Below is a small trained network, with its code and all its weights. Each question gives an input and a class and asks what happens when units are switched off, that is, made to give their printed mean instead of their output.

import numpy as np


def w(rows, s, z=0):
    codes = np.array(rows[::2]) - 128.0
    scale = np.full(codes.shape[1], s)
    scale[-1] = z or s
    return codes * scale


def norm(h):
    return h / np.sqrt((h * h).mean(-1, keepdims=True) + 1e-5)


def f(y):
    return y / 2 * (1 + np.tanh(0.7978845608 * (y + 0.044715 * y**3)))


def log_softmax(a):
    a = a - a.max(-1, keepdims=True)
    return a - np.log(np.exp(a).sum(-1, keepdims=True))


def net(x, mask):
    res = np.array(x, float).reshape(1, 7) / 4 @ E
    u = 0
    for l in range(4):
        y = f(norm(res) @ A[l][:, :-1].T + A[l][:, -1])
        res = res + np.where(mask[u : u + 4], y, B[l][:, -1]) @ B[l][:, :-1]
        u += 4
    return log_softmax(norm(res)[-1] @ U[:, :-1].T + U[:, -1])


A, B = {}, {}
E = w([
[65,50,130,112,252,158,135],'x0',
[188,111,48,97,92,63,123],'x1',
[102,92,33,161,51,109,81],'x2',
[232,139,134,140,79,110,151],'x3',
[87,123,89,200,132,127,142],'x4',
[91,115,80,70,112,209,156],'x5',
[86,213,191,113,112,144,102],'x6',
],0.0032)
A[0] = w([
[3,209,153,56,63,181,92,193],'L0N1',
[202,87,143,132,164,96,101,6],'L0N2',
[183,56,76,143,61,64,117,85],'L0N3',
[145,73,31,192,136,184,154,197],'L0N4',
],0.0044,0.0022)
B[0] = w([
[151,88,143,145,175,86,116,250],'L0N1',
[155,121,115,254,126,113,146,121],'L0N2',
[108,137,172,160,171,168,172,195],'L0N3',
[76,134,118,146,117,121,71,199],'L0N4',
],0.0069,0.0027)
A[1] = w([
[123,157,190,105,188,138,62,6],'L1N1',
[89,40,31,45,190,179,115,107],'L1N2',
[209,253,125,110,40,150,179,30],'L1N3',
[62,104,147,124,221,194,167,140],'L1N4',
],0.005,0.0019)
B[1] = w([
[57,180,150,120,172,83,106,166],'L1N1',
[150,96,93,87,54,196,170,241],'L1N2',
[116,84,189,121,42,2,172,226],'L1N3',
[156,152,175,86,114,150,179,251],'L1N4',
],0.0062,0.0026)
A[2] = w([
[171,97,120,69,66,180,155,17],'L2N1',
[178,87,153,124,174,71,175,6],'L2N2',
[113,140,110,84,154,45,50,76],'L2N3',
[253,118,81,203,179,74,180,175],'L2N4',
],0.0052,0.0016)
B[2] = w([
[78,82,79,109,137,111,174,179],'L2N1',
[147,129,133,197,126,179,104,170],'L2N2',
[73,254,173,158,67,151,50,141],'L2N3',
[130,22,206,158,122,213,85,255],'L2N4',
],0.0072,0.0023)
A[3] = w([
[20,94,3,194,100,132,114,157],'L3N1',
[137,169,176,99,241,143,211,254],'L3N2',
[143,63,86,203,119,193,53,238],'L3N3',
[128,130,209,170,140,49,112,11],'L3N4',
],0.0052,0.00085)
B[3] = w([
[238,208,42,107,184,63,153,224],'L3N1',
[2,117,194,79,169,203,159,251],'L3N2',
[154,213,114,203,211,162,61,237],'L3N3',
[129,72,40,67,73,123,201,226],'L3N4',
],0.0061,0.0026)
U = w([
[225,219,6,198,207,69,72,92],'0',
[171,47,3,56,170,211,194,153],'1',
[27,103,239,43,226,206,185,193],'2',
[216,29,166,243,199,226,76,148],'3',
[38,245,189,135,111,63,12,3],'4',
[194,72,208,135,25,50,160,196],'5',
],0.0065,0.0037)

Each question gives the input, the list of numbers given to net, and the class t.
The units are the neurons (one row each of A and B). Each row of codes is followed by its name. A weight is (code - 128) times the scale printed after its matrix; where a second scale follows, it is the last column's (A, B and U).
mask holds one flag per neuron, layer by layer. A switched-off neuron (its flag False) gives its mean, the last column of its row in B, instead of its output. The means were averaged over made-up inputs and are rounded, as every weight is.
A unit's drop is (log p(t) with every unit on - log p(t) with that unit switched off) / (log p(t) with every unit on - log p(t) with every unit switched off).
The circuit of an input: a set's keep is (log p(t) with only the set's units on - log p(t) with every unit switched off) / (log p(t) with every unit on - log p(t) with every unit switched off). Starting from the 12 units with the biggest drops (on a tie, the unit counted first), units are removed one at a time, each time the one whose removal leaves the highest keep (on an exact tie, the one counted first), for as long as the keep stays at least 0.8.
circuit, biggest first: the units of the circuit, biggest drop first
top k neurons: the k neurons with the biggest drops, biggest first
top k neurons in layer l: the k neurons of layer l with the biggest drops, biggest first
input [1,-2,2,-7,-3,0,-2], class 1: circuit, biggest first : L1N2, L3N2
input [-6,-6,8,-8,-7,2,-7], class 0: top 2 neurons : L3N1, L0N4
input [7,-3,1,1,-4,0,-6], class 1: circuit, biggest first : L1N2, L2N4
input [0,3,0,-4,-2,4,6], class 4: circuit, biggest first : L2N3, L0N1
input [-2,1,2,-1,2,-8,-7], class 3: top 2 neurons : L2N4, L0N3
input [-3,8,4,8,1,-1,-8], class 3: circuit, biggest first : L2N4, L0N3
input [3,7,-2,-6,-8,0,5], class 4: top 4 neurons : L2N3, L0N3, L1N1, L0N1
input [-1,4,-2,-2,0,5,3], class 1: circuit, biggest first : L0N3, L3N2
input [1,-4,2,-5,-6,8,0], class 1: circuit, biggest first : L1N2
input [-5,-6,-1,1,7,6,-8], class 0: circuit, biggest first : L0N4, L3N1
input [4,-2,4,7,-2,2,7], class 4: top 2 neurons in layer 2 : L2N3, L2N4
input [-7,-5,-8,7,3,8,3], class 5: top 2 neurons : L1N3, L0N3
input [-5,-7,-2,1,4,0,-5], class 5: top 3 neurons : L0N1, L0N3, L0N2
input [-3,-3,8,8,-6,-4,-8], class 3: circuit, biggest first : L2N4, L3N3
input [6,7,4,3,0,-4,7], class 3: top 2 neurons : L0N2, L2N4
input [-7,2,7,-8,7,-4,1], class 0: circuit, biggest first : L3N1
input [5,-8,7,-5,1,-8,-4], class 0: circuit, biggest first : L3N1, L2N4
input [-6,2,1,-5,3,7,3], class 0: circuit, biggest first : L3N1, L0N1
input [-1,5,-8,0,-2,1,0], class 5: top 4 neurons : L1N3, L0N1, L0N3, L1N4
input [-6,-7,-1,2,-3,2,4], class 5: top neuron : L1N3
input [2,1,0,3,-7,-1,2], class 5: top 2 neurons : L0N1, L1N3
